Below are the code and all the weights of a small trained network. Each question names an input and a target symbol and asks about switching units off, where a switched-off unit gives its printed mean instead of its output.

import numpy as np


def w(rows, s, z=0):
    codes = np.array(rows[::2]) - 128.0
    scale = np.full(codes.shape[1], s)
    scale[-1] = z or s
    return codes * scale


def norm(h):
    return h / np.sqrt((h * h).mean(-1, keepdims=True) + 1e-5)


def f(y):
    return np.maximum(y, 0)


def softmax(a):
    e = np.exp(a - a.max(-1, keepdims=True))
    return e / e.sum(-1, keepdims=True)


def log_softmax(a):
    a = a - a.max(-1, keepdims=True)
    return a - np.log(np.exp(a).sum(-1, keepdims=True))


def net(x, mask):
    ids = ['ΠΨβζθμτ'.index(c) for c in x.split()]
    T = len(ids)
    res = E[ids] + P[:T]
    q, k, v = (norm(res) @ M[0].T for M in (Q, K, V))
    z = softmax(np.where(np.tri(T) > 0, q @ k.T / 4**0.5, -1e9)) @ v
    res = res + np.where(mask[0], z, O[0][:, -1]) @ O[0][:, :-1]
    y = f(norm(res) @ A[0][:, :-1].T + A[0][:, -1])
    res = res + np.where(mask[1:9], y, B[0][:, -1]) @ B[0][:, :-1]
    return log_softmax(norm(res)[-1] @ U[:, :-1].T + U[:, -1])


Q, K, V, O, A, B = {}, {}, {}, {}, {}, {}
E = w([
[208,253,93,183],'Π',
[144,101,153,70],'Ψ',
[188,46,165,191],'β',
[35,108,37,121],'ζ',
[30,105,36,115],'θ',
[186,60,140,194],'μ',
[191,116,112,237],'τ',
],0.0043)
P = w([
[212,65,5,8],'0',
[156,73,84,61],'1',
[126,72,130,88],'2',
[108,78,166,113],'3',
[94,93,203,142],'4',
[85,112,227,167],'5',
],0.0025)
Q[0] = w([
[176,212,122,54],'head 0',
[249,82,99,165],'head 0',
[88,158,83,142],'head 0',
[201,78,151,80],'head 0',
],0.013)
K[0] = w([
[197,241,33,88],'head 0',
[214,5,2,137],'head 0',
[143,170,185,188],'head 0',
[161,93,70,10],'head 0',
],0.009)
V[0] = w([
[175,140,115,254],'head 0',
[119,96,235,65],'head 0',
[66,31,114,166],'head 0',
[149,112,112,153],'head 0',
],0.0055)
O[0] = w([
[162,47,78,254,2],'head 0',
[110,97,82,17,95],'head 0',
[186,197,96,134,200],'head 0',
[124,116,97,183,180],'head 0',
],0.0055,0.0015)
A[0] = w([
[186,43,179,153,99],'neuron 0',
[247,92,133,104,129],'neuron 1',
[85,69,173,132,109],'neuron 2',
[150,96,148,96,105],'neuron 3',
[149,172,149,143,6],'neuron 4',
[155,152,101,119,120],'neuron 5',
[130,192,132,148,70],'neuron 6',
[169,148,170,137,78],'neuron 7',
],0.015,0.0016)
B[0] = w([
[51,215,117,42,255],'neuron 0',
[198,8,199,155,255],'neuron 1',
[179,70,198,107,155],'neuron 2',
[79,185,86,182,196],'neuron 3',
[58,73,119,130,153],'neuron 4',
[121,98,164,161,158],'neuron 5',
[201,155,124,131,165],'neuron 6',
[141,56,153,92,175],'neuron 7',
],0.015,0.0059)
U = w([
[155,13,224,127,219],'Π',
[25,209,141,2,187],'Ψ',
[71,102,35,154,6],'β',
[225,217,147,198,94],'ζ',
[240,209,56,87,140],'θ',
[107,141,65,192,36],'μ',
[98,137,77,205,66],'τ',
],0.0093,0.0025)

Each question gives the input, a string of symbols that net reads in full, and the target symbol t.
The units are the heads (4 rows each of Q, K, V and O) and the neurons (one row each of A and B). Each row of codes is followed by its name. A weight is (code - 128) times the scale printed after its matrix; where a second scale follows, it is the last column's (O, A, B and U).
mask holds one flag per unit, heads first, then neurons. A switched-off unit (its flag False) gives its mean, the last column of its rows in O or B, instead of its output. The means were averaged over made-up inputs and are rounded, as every weight is.
A unit's drop is (log p(t) with every unit on - log p(t) with that unit switched off) / (log p(t) with every unit on - log p(t) with every unit switched off).
The circuit of an input: a set's keep is (log p(t) with only the set's units on - log p(t) with every unit switched off) / (log p(t) with every unit on - log p(t) with every unit switched off). Starting from all 9 units, units are removed one at a time, each time the one whose removal leaves the highest keep (on an exact tie, the one counted first), for as long as the keep stays at least 0.8.
units of the circuit, in order: the units of the circuit, biggest drop first
top k neurons: the k neurons with the biggest drops, biggest first
drop when u is switched off: that unit's drop, to one decimal
input Ψ ζ ζ, target ζ: top 2 neurons => (neuron 0; neuron 6)
input Ψ τ Π β ζ Ψ, target Ψ: units of the circuit, in order => (neuron 1)
input Ψ Ψ Π θ ζ, target θ: top 2 neurons => (neuron 6; neuron 1)
input τ μ θ Ψ ζ θ, target ζ: top 3 neurons => (neuron 0; neuron 6; neuron 1)
input β Ψ Ψ, target Ψ: units of the circuit, in order => (head 0; neuron 1)
input μ Ψ Ψ Ψ μ, target Ψ: top 2 neurons => (neuron 0; neuron 3)
input ζ ζ ζ, target ζ: units of the circuit, in order => (head 0; neuron 0; neuron 1; neuron 6)
input Π θ θ, target θ: top 2 neurons => (neuron 1; neuron 0)
input Ψ β Π Π θ ζ, target θ: top 2 neurons => (neuron 1; neuron 6)
input Π Ψ τ θ, target τ: units of the circuit, in order => (head 0; neuron 0; neuron 1)
input θ τ θ β β τ, target Ψ: top 2 neurons => (neuron 0; neuron 2)
input Ψ τ ζ, target τ: top 3 neurons => (neuron 0; neuron 1; neuron 7)
input Π Π μ τ Ψ μ, target Ψ: drop when neuron 3 is switched off => -0.1
input θ ζ Ψ Ψ β ζ, target β: drop when neuron 1 is switched off => 1.1
input Ψ ζ Π β Ψ β, target Ψ: drop when neuron 0 is switched off => 1.5
